Here is a tiny trained network, its code and every weight. The questions are about switching its units off for an input and a class, where a switched-off unit gives its printed mean instead of its output.

import numpy as np


def w(rows, s, z=0):
    codes = np.array(rows[::2]) - 128.0
    scale = np.full(codes.shape[1], s)
    scale[-1] = z or s
    return codes * scale


def f(y):
    return y / 2 * (1 + np.tanh(0.7978845608 * (y + 0.044715 * y**3)))


def log_softmax(a):
    a = a - a.max(-1, keepdims=True)
    return a - np.log(np.exp(a).sum(-1, keepdims=True))


def net(x, mask):
    res = np.array(x, float).reshape(1, 7) / 4 @ E
    y = f(res @ A[0][:, :-1].T + A[0][:, -1])
    res = res + np.where(mask, y, B[0][:, -1]) @ B[0][:, :-1]
    return log_softmax(res[-1] @ U[:, :-1].T + U[:, -1])


A, B = {}, {}
E = w([
[76,148,156,125,180,182,158,161,103],'x0',
[169,140,116,117,95,114,120,104,124],'x1',
[80,190,10,35,2,207,11,191,98],'x2',
[173,142,129,118,96,101,118,136,126],'x3',
[89,172,184,203,84,126,79,42,36],'x4',
[119,116,134,127,113,146,137,115,135],'x5',
[36,12,131,75,77,38,153,132,4],'x6',
],0.0064)
A[0] = w([
[144,154,80,162,212,211,47,107,208,140],'N0',
[134,31,78,6,177,147,163,182,199,96],'N1',
[18,140,182,95,214,185,112,155,114,248],'N2',
[54,3,89,109,103,66,160,182,57,10],'N3',
[71,196,213,194,69,151,83,56,63,114],'N4',
[99,168,69,76,68,159,55,191,104,49],'N5',
[49,198,58,33,94,202,27,110,124,1],'N6',
],0.0063,0.0036)
B[0] = w([
[102,212,101,127,35,154,217,124,71,242],'N0',
[190,99,53,84,113,52,95,140,52,229],'N1',
[154,93,117,3,47,105,15,58,135,223],'N2',
[69,220,191,198,114,211,206,248,118,210],'N3',
[176,92,30,140,113,109,104,191,128,223],'N4',
[115,92,198,125,199,171,158,87,198,238],'N5',
[38,79,118,145,240,107,143,37,131,254],'N6',
],0.0077,0.0059)
U = w([
[144,108,121,109,75,104,128,124,119,253],'0',
[82,224,112,179,65,170,221,209,117,73],'1',
[110,61,166,146,241,65,179,57,182,14],'2',
[176,80,93,109,44,98,95,113,123,185],'3',
[197,72,2,130,61,53,82,152,91,57],'4',
[168,136,143,68,44,83,61,116,133,112],'5',
],0.0061,0.0041)

Each question gives the input, the list of numbers given to net, and the class t.
The units are the neurons (one row each of A and B). Each row of codes is followed by its name. A weight is (code - 128) times the scale printed after its matrix; where a second scale follows, it is the last column's (A, B and U).
mask holds one flag per neuron, in row order. A switched-off neuron (its flag False) gives its mean, the last column of its row in B, instead of its output. The means were averaged over made-up inputs and are rounded, as every weight is.
A unit's drop is (log p(t) with every unit on - log p(t) with that unit switched off) / (log p(t) with every unit on - log p(t) with every unit switched off).
The circuit of an input: a set's keep is (log p(t) with only the set's units on - log p(t) with every unit switched off) / (log p(t) with every unit on - log p(t) with every unit switched off). Starting from all 7 units, units are removed one at a time, each time the one whose removal leaves the highest keep (on an exact tie, the one counted first), for as long as the keep stays at least 0.8.
circuit, biggest first: the units of the circuit, biggest drop first
unit that matters most: the unit with the biggest drop
top k neurons: the k neurons with the biggest drops, biggest first
drop of u: that unit's drop, to one decimal
input [5,2,0,-1,-5,-6,-3], class 4: circuit, biggest first -> N1, N5
input [6,-3,7,0,1,3,5], class 2: top neuron -> N6
input [7,-5,-1,1,0,2,3], class 5: top 2 neurons -> N2, N6
input [1,3,-5,3,-8,5,4], class 4: top 3 neurons -> N1, N5, N6
input [2,-2,-5,-1,7,5,-4], class 4: circuit, biggest first -> N4, N5
input [-8,-1,-3,1,8,0,-1], class 4: top 4 neurons -> N4, N5, N3, N6
input [8,-4,-7,-6,-2,-6,-2], class 5: top 3 neurons -> N2, N6, N5
input [2,2,-2,-2,7,-6,0], class 4: circuit, biggest first -> N4, N5
input [5,-1,-3,3,6,3,0], class 4: circuit, biggest first -> N4, N5
input [3,-6,-3,0,-8,7,3], class 4: top 2 neurons -> N1, N5
input [4,7,8,-7,3,2,-1], class 2: top 2 neurons -> N6, N5
input [-7,6,0,1,-7,-3,-8], class 1: top 2 neurons -> N0, N2
input [-6,-1,-3,-4,7,-6,-1], class 4: top 4 neurons -> N4, N5, N3, N6
input [7,5,8,5,6,3,3], class 2: circuit, biggest first -> N6, N5
input [-3,3,-5,5,-6,-3,-7], class 1: top 4 neurons -> N0, N2, N6, N4
input [-1,5,7,6,-5,-5,-8], class 1: circuit, biggest first -> N0
input [4,5,4,-1,2,-6,7], class 1: top 2 neurons -> N3, N1
input [4,5,-6,5,0,-6,-7], class 1: circuit, biggest first -> N0, N2
input [-7,-5,7,1,-6,3,4], class 2: circuit, biggest first -> N5, N6
input [0,-5,-6,-6,2,1,-4], class 0: unit that matters most -> N6
input [-4,3,-4,5,1,8,-6], class 1: circuit, biggest first -> N2, N6
input [8,1,-2,-6,-4,-3,-3], class 5: drop of N6 -> 0.1
